Below is a small trained network, with its code and all its weights. Each question gives an input and a class and asks what happens when units are switched off, that is, made to give their printed mean instead of their output.

import numpy as np


def w(rows, s, z=0):
    codes = np.array(rows[::2]) - 128.0
    scale = np.full(codes.shape[1], s)
    scale[-1] = z or s
    return codes * scale


def f(y):
    return y / 2 * (1 + np.tanh(0.7978845608 * (y + 0.044715 * y**3)))


def log_softmax(a):
    a = a - a.max(-1, keepdims=True)
    return a - np.log(np.exp(a).sum(-1, keepdims=True))


def net(x, mask):
    res = np.array(x, float).reshape(1, 6) / 4 @ E
    y = f(res @ A[0][:, :-1].T + A[0][:, -1])
    res = res + np.where(mask, y, B[0][:, -1]) @ B[0][:, :-1]
    return log_softmax(res[-1] @ U[:, :-1].T + U[:, -1])


A, B = {}, {}
E = w([
[82,20,35,216,116,157,73,107],'x0',
[155,36,122,71,154,111,218,63],'x1',
[197,133,123,153,45,204,73,3],'x2',
[166,178,123,178,143,1,167,73],'x3',
[97,198,181,140,246,226,116,67],'x4',
[73,228,20,70,98,164,165,99],'x5',
],0.0093)
A[0] = w([
[179,149,73,161,96,149,80,103,151],'N1',
[81,196,124,94,169,126,207,67,67],'N2',
[209,184,153,172,62,107,102,92,213],'N3',
[130,57,91,164,131,158,134,133,245],'N4',
[135,99,128,126,113,42,143,197,146],'N5',
[193,167,179,177,99,133,115,58,155],'N6',
[161,183,143,133,82,149,100,109,168],'N7',
[89,104,61,123,100,133,112,172,160],'N8',
[82,147,167,146,139,129,89,145,127],'N9',
[169,150,188,177,113,113,49,32,150],'N10',
[111,240,58,72,180,140,194,137,254],'N11',
[81,79,154,145,116,95,130,158,218],'N12',
[71,94,77,153,146,135,57,118,113],'N13',
[152,93,194,130,177,148,143,174,142],'N14',
[104,79,91,123,115,199,126,136,135],'N15',
[26,100,39,148,145,153,72,136,159],'N16',
[192,127,138,90,110,183,91,51,86],'N17',
[165,138,159,139,64,99,116,49,133],'N18',
[134,133,189,148,197,104,115,145,187],'N19',
[137,134,131,140,146,121,119,105,52],'N20',
[160,127,133,89,147,162,189,59,141],'N21',
[123,98,114,83,196,142,226,48,114],'N22',
[177,123,208,198,161,154,108,138,141],'N23',
[192,98,140,117,97,66,116,162,163],'N24',
[95,113,145,87,127,82,212,145,156],'N25',
[141,81,64,99,127,200,130,130,35],'N26',
[89,64,62,227,81,174,57,115,206],'N27',
[56,129,55,177,125,166,145,162,158],'N28',
[188,103,129,90,101,43,143,203,128],'N29',
[84,117,181,98,107,106,145,192,145],'N30',
[174,129,133,116,101,65,191,195,182],'N31',
[123,221,153,148,135,103,121,111,81],'N32',
[66,87,214,168,204,156,98,179,122],'N33',
[127,222,132,123,112,182,167,106,175],'N34',
[131,217,121,116,103,167,136,181,119],'N35',
[154,99,210,171,128,132,71,123,200],'N36',
[233,120,113,170,71,185,137,72,90],'N37',
[162,182,107,56,113,89,123,207,187],'N38',
[109,212,112,27,172,147,129,121,201],'N39',
[68,229,155,117,75,166,94,183,129],'N40',
[107,195,142,102,154,166,79,172,164],'N41',
[112,116,233,145,247,143,68,127,143],'N42',
[208,103,161,58,121,133,90,87,150],'N43',
],0.011,0.0043)
B[0] = w([
[173,84,109,137,130,171,102,95,181],'N1',
[134,171,160,98,203,147,204,63,186],'N2',
[191,129,78,185,152,87,107,110,201],'N3',
[104,76,86,88,81,164,141,161,195],'N4',
[147,151,84,125,75,55,174,181,215],'N5',
[218,143,109,168,194,176,101,128,196],'N6',
[167,139,126,179,153,139,43,119,171],'N7',
[107,78,127,148,78,80,146,117,193],'N8',
[102,149,160,167,74,138,119,140,161],'N9',
[180,140,110,155,169,192,106,144,209],'N10',
[48,151,148,156,208,92,159,69,231],'N11',
[118,158,101,145,77,131,213,192,184],'N12',
[117,78,75,156,70,165,152,120,187],'N13',
[119,198,146,89,104,165,137,169,188],'N14',
[114,106,144,98,78,144,131,119,184],'N15',
[84,108,102,164,45,177,186,60,221],'N16',
[147,60,183,70,169,108,51,134,188],'N17',
[214,130,79,109,163,141,114,114,181],'N18',
[118,197,97,152,140,166,192,173,195],'N19',
[149,141,144,134,124,152,138,119,129],'N20',
[128,156,137,32,169,117,126,87,180],'N21',
[110,154,129,46,159,161,233,92,200],'N22',
[145,154,149,134,113,195,105,188,196],'N23',
[183,159,87,99,79,74,143,166,195],'N24',
[145,146,103,130,141,80,191,144,201],'N25',
[82,84,141,86,58,137,76,118,171],'N26',
[132,75,68,130,85,155,120,129,251],'N27',
[71,79,122,161,93,127,179,66,198],'N28',
[187,140,78,102,104,21,162,198,222],'N29',
[122,168,121,138,111,96,120,151,188],'N30',
[149,149,122,125,121,30,176,136,218],'N31',
[108,150,149,136,153,118,136,129,171],'N32',
[110,195,153,122,78,196,152,195,214],'N33',
[132,110,174,158,187,113,79,53,187],'N34',
[109,120,232,207,126,46,22,96,179],'N35',
[163,147,130,106,108,200,120,201,199],'N36',
[160,54,97,59,171,138,82,88,195],'N37',
[72,104,141,162,128,28,87,153,209],'N38',
[41,137,164,148,188,87,113,63,207],'N39',
[83,119,205,220,121,62,2,92,203],'N40',
[108,152,196,198,80,110,63,106,193],'N41',
[105,220,212,134,102,231,122,177,229],'N42',
[152,141,157,77,141,119,107,160,177],'N43',
],0.0074,0.016)
U = w([
[100,179,147,121,116,220,143,211,76],'0',
[83,163,120,80,220,145,203,63,65],'1',
[65,146,162,183,163,98,89,84,126],'2',
[79,55,54,127,75,179,154,111,183],'3',
[150,133,71,104,109,44,176,213,254],'4',
[142,75,128,7,128,157,92,114,41],'5',
[232,109,90,111,179,180,98,109,106],'6',
],0.011,0.0013)

Each question gives the input, the list of numbers given to net, and the class t.
The units are the neurons (one row each of A and B). Each row of codes is followed by its name. A weight is (code - 128) times the scale printed after its matrix; where a second scale follows, it is the last column's (A, B and U).
mask holds one flag per neuron, in row order. A switched-off neuron (its flag False) gives its mean, the last column of its row in B, instead of its output. The means were averaged over made-up inputs and are rounded, as every weight is.
A unit's drop is (log p(t) with every unit on - log p(t) with that unit switched off) / (log p(t) with every unit on - log p(t) with every unit switched off).
The circuit of an input: a set's keep is (log p(t) with only the set's units on - log p(t) with every unit switched off) / (log p(t) with every unit on - log p(t) with every unit switched off). Starting from the 12 units with the biggest drops (on a tie, the unit counted first), units are removed one at a time, each time the one whose removal leaves the highest keep (on an exact tie, the one counted first), for as long as the keep stays at least 0.8.
circuit, biggest first: the units of the circuit, biggest drop first
unit that matters most: the unit with the biggest drop
k most important neurons: the k neurons with the biggest drops, biggest first
drop of u: that unit's drop, to one decimal
input [3,3,8,-5,-3,1], class 5: unit that matters most	N17
input [3,7,5,-6,5,8], class 1: 3 most important neurons	[N22, N11, N2]
input [-1,4,-5,-8,-1,3], class 1: circuit, biggest first	[N11, N39]
input [7,-3,0,2,-6,-5], class 3: 2 most important neurons	[N27, N13]
input [0,1,8,-4,-4,4], class 5: 2 most important neurons	[N26, N17]
input [-1,-2,3,4,8,-3], class 0: 3 most important neurons	[N42, N23, N19]
input [-3,-1,8,-8,4,2], class 2: 2 most important neurons	[N40, N39]
input [7,-8,-5,2,7,0], class 0: 2 most important neurons	[N42, N33]
input [-8,5,-5,-8,3,2], class 1: 2 most important neurons	[N22, N2]
input [-4,1,-3,-8,6,0], class 2: 2 most important neurons	[N39, N40]
input [-2,-3,7,-2,5,-7], class 6: 2 most important neurons	[N6, N37]
input [6,3,4,0,-7,-8], class 4: 2 most important neurons	[N24, N29]
input [-3,7,4,0,2,-1], class 6: 2 most important neurons	[N11, N6]
input [-6,8,-3,-1,1,-3], class 1: circuit, biggest first	[N22]
input [2,3,5,-4,-7,-3], class 5: drop of N43	0.1
input [1,4,1,-7,6,5], class 1: drop of N22	0.2
input [0,3,7,-6,-5,-8], class 6: drop of N18	0.2
input [-2,6,-4,3,2,-7], class 0: drop of N42	1.2
